Small tables with named rows and columns. After each table, cells are looked up by row and column.

rilage =
|  | fiba | seli |
|---|---|---|
| kofuro | 23.145 | 41.084 |
| kifi | 87.464 | 32.357 |
| nili | 68.756 | 91.332 |
| morop | 0.687 | 53.682 |
| pabug | 55.391 | 27.462 |
| kul | 51.427 | 56.552 |
| vav | 65.306 | 16.981 |
| pif | 94.012 | 70.159 |
| nupal | 77.761 | 58.705 |
| mavafof | 50.154 | 75.096 |
| teto | 62.171 | 74.365 |

pif, fiba: 94.012
nili, fiba: 68.756
pif, seli: 70.159
kifi, fiba: 87.464
teto, fiba: 62.171
pabug, fiba: 55.391
kul, fiba: 51.427
mavafof, fiba: 50.154
kofuro, fiba: 23.145
kofuro, seli: 41.084
pabug, seli: 27.462
nili, seli: 91.332
vav, seli: 16.981
nupal, seli: 58.705
mavafof, seli: 75.096
kifi, seli: 32.357

fotik =
|  | gabezap | mevomav | lagati | letal | naf | vedek | pegabot |
|---|---|---|---|---|---|---|---|
| mudules | 3.3 | 3.0 | 3.5 | 1.0 | 1.8 | 2.6 | 0.5 |
| rovu | 3.1 | 4.7 | -1.9 | -2.0 | 4.5 | 3.2 | -1.9 |
| vodi | -4.5 | -5.5 | -5.1 | 4.8 | -1.8 | -1.3 | 7.5 |
| kinami | 6.5 | 6.2 | 6.9 | -1.2 | 2.8 | 4.4 | -3.0 |
| kido | 3.4 | 3.5 | 3.6 | 0.4 | 2.3 | 2.4 | -0.4 |
| sunema | 7.3 | 0.3 | -2.0 | -3.7 | -5.1 | 9.2 | -0.1 |
| pitu | 0.8 | -0.3 | 0.3 | 2.0 | -0.2 | 1.5 | 2.9 |
| kasok | -0.8 | 2.3 | 3.2 | 4.5 | 4.7 | -1.7 | 3.1 |
| mag | 1.6 | 1.1 | 0.3 | 0.3 | 0.6 | 1.8 | 0.7 |
| doda | 1.8 | 1.6 | 2.1 | 2.1 | 1.4 | 1.7 | 2.2 |
| lus | 4.4 | 7.0 | -4.2 | -4.8 | 6.6 | 4.8 | -4.6 |

mag, mevomav => 1.1
pitu, gabezap => 0.8
lus, lagati => -4.2
rovu, naf => 4.5
kasok, naf => 4.7
rovu, lagati => -1.9
mudules, gabezap => 3.3
vodi, gabezap => -4.5
vodi, naf => -1.8
Which row has the largest letal? vodi

Table vip
	fefit	vev	bev	rigo	nup	sis	netiv	timobe	git	mavib
mim	66253	12424	69022	41173	48245	55018	56212	9627	8133	21965
dem	44798	64751	25877	59744	33293	15726	48707	35519	15267	12098
zed	7704	36911	14462	49530	34857	24209	43667	53172	48547	69306
mup	48229	60847	45489	19238	47695	49452	54235	55413	48515	7183
leka	42856	13949	52813	9340	35510	66206	73877	60986	39105	35770
geg	77795	62716	46413	24648	27561	41588	23054	44169	46139	28167
gerot	12898	29141	70005	44881	53357	26793	50600	19285	43228	12347
nub	75651	40174	47378	75996	60917	53337	46932	8875	20188	67611
gam	53478	24117	60528	42655	18972	10265	70734	44740	55737	35635
doziba	70400	11930	34452	65884	61914	22754	7656	57971	19064	25311
meli	60367	34723	12650	55323	27564	37448	74413	40476	48256	45756

zed, bev => 14462
meli, mavib => 45756
dem, nup => 33293
zed, vev => 36911
leka, nup => 35510
mim, netiv => 56212
nub, sis => 53337
mim, mavib => 21965

Table nivol
           rov   tuni    zed  gapimo  sabefez  zefuv  pavigun
pev      -60.8   24.2   23.3   -75.5    -40.1    2.6    -37.6
pab       -8.7  -18.2  -18.0    -3.0     -4.2    3.3      8.4
radusir  -13.4    4.7    2.1   -21.9    -13.8   -8.7    -21.1
kos       -9.2   34.7   31.2   -37.6     -5.0  -19.7    -53.3
ged      -13.2  -35.5  -33.1     9.1     -8.7   10.7     30.3
likedep  -27.0  -12.9  -16.0   -26.4    -22.8    6.1     -3.3
sudoba   -65.8   -0.7   -0.9   -63.7    -41.9   16.1     -8.0
vem      -78.5   34.6   35.8   -96.7    -48.1    4.3    -47.9
ligi      80.1  -39.0  -37.3    95.6     45.9  -26.7     29.5
nirufid   78.1  -19.8  -21.3    77.4     41.7  -34.1      3.3
fumu      69.7   11.9   12.9    55.3     45.3  -44.3    -26.6
filopup  -14.3    3.7    3.3   -19.8    -14.7   -9.4    -19.5
gunesi    23.3   17.6   17.1     5.3     17.5  -25.6    -32.3

filopup, rov => -14.3
ligi, zed => -37.3
filopup, sabefez => -14.7
gunesi, pavigun => -32.3
gunesi, gapimo => 5.3
fumu, zed => 12.9
vem, rov => -78.5
radusir, sabefez => -13.8

vuva:
|  | tizeda | fir | simid | sok | kazeg | bor | lir | zesaga | mav | buz |
|---|---|---|---|---|---|---|---|---|---|---|
| toretev | 22 | 88 | 82 | 80 | 53 | 114 | 84 | 80 | 61 | 201 |
| kad | 2 | 85 | 95 | 63 | 53 | 115 | 83 | 98 | 53 | 184 |
| nonova | 3 | 88 | 88 | 77 | 43 | 109 | 85 | 79 | 68 | 195 |
| zenanak | 8 | 86 | 79 | 74 | 41 | 111 | 77 | 75 | 67 | 173 |
| tebunef | 24 | 81 | 83 | 63 | 74 | 118 | 85 | 94 | 47 | 179 |
| gikite | 3 | 81 | 93 | 69 | 68 | 112 | 92 | 80 | 65 | 188 |
| pon | 29 | 83 | 75 | 78 | 64 | 118 | 78 | 69 | 64 | 180 |
| felis | 11 | 83 | 107 | 63 | 64 | 133 | 69 | 94 | 50 | 182 |
| luged | 11 | 85 | 92 | 59 | 54 | 121 | 73 | 102 | 45 | 172 |
| lebine | 15 | 90 | 82 | 69 | 37 | 116 | 70 | 94 | 52 | 178 |
| bib | 17 | 86 | 95 | 70 | 50 | 129 | 64 | 87 | 55 | 179 |

What is the zesaga of pon in vuva?
69
What is the zesaga of zenanak in vuva?
75
What is the simid of luged in vuva?
92
What is the simid of pon in vuva?
75
What is the bor of felis in vuva?
133
What is the kazeg of pon in vuva?
64

